Below are the code and all the weights of a small trained network. Each question names an input and a class and asks about switching units off, where a switched-off unit gives its printed mean instead of its output.

import numpy as np


def w(rows, s, z=0):
    codes = np.array(rows[::2]) - 128.0
    scale = np.full(codes.shape[1], s)
    scale[-1] = z or s
    return codes * scale


def norm(h):
    return h / np.sqrt((h * h).mean(-1, keepdims=True) + 1e-5)


def f(y):
    return np.maximum(y, 0)


def log_softmax(a):
    a = a - a.max(-1, keepdims=True)
    return a - np.log(np.exp(a).sum(-1, keepdims=True))


def net(x, mask):
    res = np.array(x, float).reshape(1, 5) / 4 @ E
    u = 0
    for l in range(4):
        y = f(norm(res) @ A[l][:, :-1].T + A[l][:, -1])
        res = res + np.where(mask[u : u + 6], y, B[l][:, -1]) @ B[l][:, :-1]
        u += 6
    return log_softmax(norm(res)[-1] @ U[:, :-1].T + U[:, -1])


A, B = {}, {}
E = w([
[127,128,127,128,128,129,128],'x0',
[87,142,107,53,127,247,152],'x1',
[231,208,45,135,161,132,137],'x2',
[171,71,138,165,81,173,1],'x3',
[131,127,129,126,128,128,130],'x4',
],0.009)
A[0] = w([
[99,139,139,139,141,26,210,122],'L0N1',
[116,186,101,106,168,81,221,128],'L0N2',
[201,180,61,124,147,146,127,3],'L0N3',
[192,166,77,153,132,115,130,47],'L0N4',
[205,141,114,156,132,26,118,77],'L0N5',
[131,104,159,156,135,3,103,120],'L0N6',
],0.018,0.0036)
B[0] = w([
[153,127,189,3,134,123,149,238],'L0N1',
[50,133,148,178,68,128,211,255],'L0N2',
[175,145,96,156,88,144,213,209],'L0N3',
[96,157,104,90,184,168,59,197],'L0N4',
[26,70,139,135,164,116,31,219],'L0N5',
[223,156,111,162,84,135,215,217],'L0N6',
],0.02,0.016)
A[1] = w([
[172,173,56,155,207,90,85,68],'L1N1',
[254,201,74,117,148,129,118,3],'L1N2',
[49,161,153,80,178,72,150,44],'L1N3',
[216,112,86,164,114,125,121,110],'L1N4',
[183,101,141,227,99,62,117,37],'L1N5',
[191,121,155,142,129,89,147,101],'L1N6',
],0.024,0.0033)
B[1] = w([
[163,87,209,125,83,136,41,167],'L1N1',
[6,127,123,59,242,30,112,192],'L1N2',
[121,169,26,125,225,124,19,252],'L1N3',
[71,150,98,56,154,211,108,195],'L1N4',
[112,178,44,253,62,195,250,184],'L1N5',
[157,141,132,119,100,97,212,172],'L1N6',
],0.016,0.013)
A[2] = w([
[215,109,226,47,111,93,161,42],'L2N1',
[131,95,210,196,30,146,27,45],'L2N2',
[178,63,190,176,40,214,4,138],'L2N3',
[121,124,163,163,117,86,106,113],'L2N4',
[133,64,152,170,66,176,54,3],'L2N5',
[114,88,129,195,101,186,48,60],'L2N6',
],0.018,0.0025)
B[2] = w([
[201,122,149,198,72,118,38,198],'L2N1',
[136,91,251,121,159,155,180,214],'L2N2',
[168,74,224,156,19,32,105,254],'L2N3',
[128,95,112,129,116,137,148,135],'L2N4',
[131,166,186,123,34,83,85,208],'L2N5',
[190,130,130,101,115,64,114,224],'L2N6',
],0.018,0.0096)
A[3] = w([
[4,69,164,137,161,134,79,188],'L3N1',
[162,130,91,119,146,186,101,78],'L3N2',
[208,111,193,87,110,87,170,5],'L3N3',
[168,114,170,152,194,168,144,42],'L3N4',
[152,122,138,119,191,138,110,141],'L3N5',
[122,145,121,86,141,111,190,133],'L3N6',
],0.022,0.0018)
B[3] = w([
[166,79,149,105,214,152,26,250],'L3N1',
[75,125,138,71,141,99,139,152],'L3N2',
[44,57,227,179,95,126,72,251],'L3N3',
[44,140,115,155,80,129,115,128],'L3N4',
[98,109,130,168,146,175,147,158],'L3N5',
[252,90,86,210,105,132,69,234],'L3N6',
],0.014,0.013)
U = w([
[147,91,221,140,81,86,111,170],'0',
[94,129,93,77,223,142,70,186],'1',
[144,171,71,171,101,154,251,4],'2',
],0.013,0.0011)

Each question gives the input, the list of numbers given to net, and the class t.
The units are the neurons (one row each of A and B). Each row of codes is followed by its name. A weight is (code - 128) times the scale printed after its matrix; where a second scale follows, it is the last column's (A, B and U).
mask holds one flag per neuron, layer by layer. A switched-off neuron (its flag False) gives its mean, the last column of its row in B, instead of its output. The means were averaged over made-up inputs and are rounded, as every weight is.
A unit's drop is (log p(t) with every unit on - log p(t) with that unit switched off) / (log p(t) with every unit on - log p(t) with every unit switched off).
The circuit of an input: a set's keep is (log p(t) with only the set's units on - log p(t) with every unit switched off) / (log p(t) with every unit on - log p(t) with every unit switched off). Starting from the 12 units with the biggest drops (on a tie, the unit counted first), units are removed one at a time, each time the one whose removal leaves the highest keep (on an exact tie, the one counted first), for as long as the keep stays at least 0.8.
circuit, biggest first: the units of the circuit, biggest drop first
most important unit: the unit with the biggest drop
k most important neurons: the k neurons with the biggest drops, biggest first
k most important neurons of layer l: the k neurons of layer l with the biggest drops, biggest first
drop when u is switched off: that unit's drop, to one decimal
input [1,4,-8,-8,3], class 1: most important unit	L0N6
input [2,7,2,-1,3], class 2: circuit, biggest first	L0N5, L2N3
input [2,-3,-4,8,0], class 2: 2 most important neurons of layer 0	L0N1, L0N4
input [-8,2,8,5,4], class 1: 3 most important neurons	L1N2, L0N3, L0N2
input [5,5,0,-3,7], class 1: 2 most important neurons of layer 0	L0N6, L0N3
input [4,5,-5,-1,5], class 1: 2 most important neurons	L0N3, L0N6
input [-3,1,3,-8,-5], class 2: 2 most important neurons	L0N5, L0N2
input [8,6,1,-3,1], class 2: 2 most important neurons	L0N5, L0N4
input [-6,1,-4,-2,4], class 1: 3 most important neurons	L0N6, L0N3, L1N3
input [2,1,5,-3,7], class 2: 2 most important neurons of layer 0	L0N3, L0N2
input [-8,-4,3,-4,-7], class 1: drop when L0N5 is switched off	1.3
input [-3,-5,7,-4,1], class 1: drop when L0N5 is switched off	1.1
input [6,-3,1,-1,-5], class 1: drop when L0N5 is switched off	1.4
input [-3,2,1,-2,-7], class 2: drop when L0N5 is switched off	0.5
input [7,1,6,-3,-7], class 2: circuit, biggest first	L0N3
input [-1,7,-2,-3,-3], class 1: 2 most important neurons	L0N6, L0N3
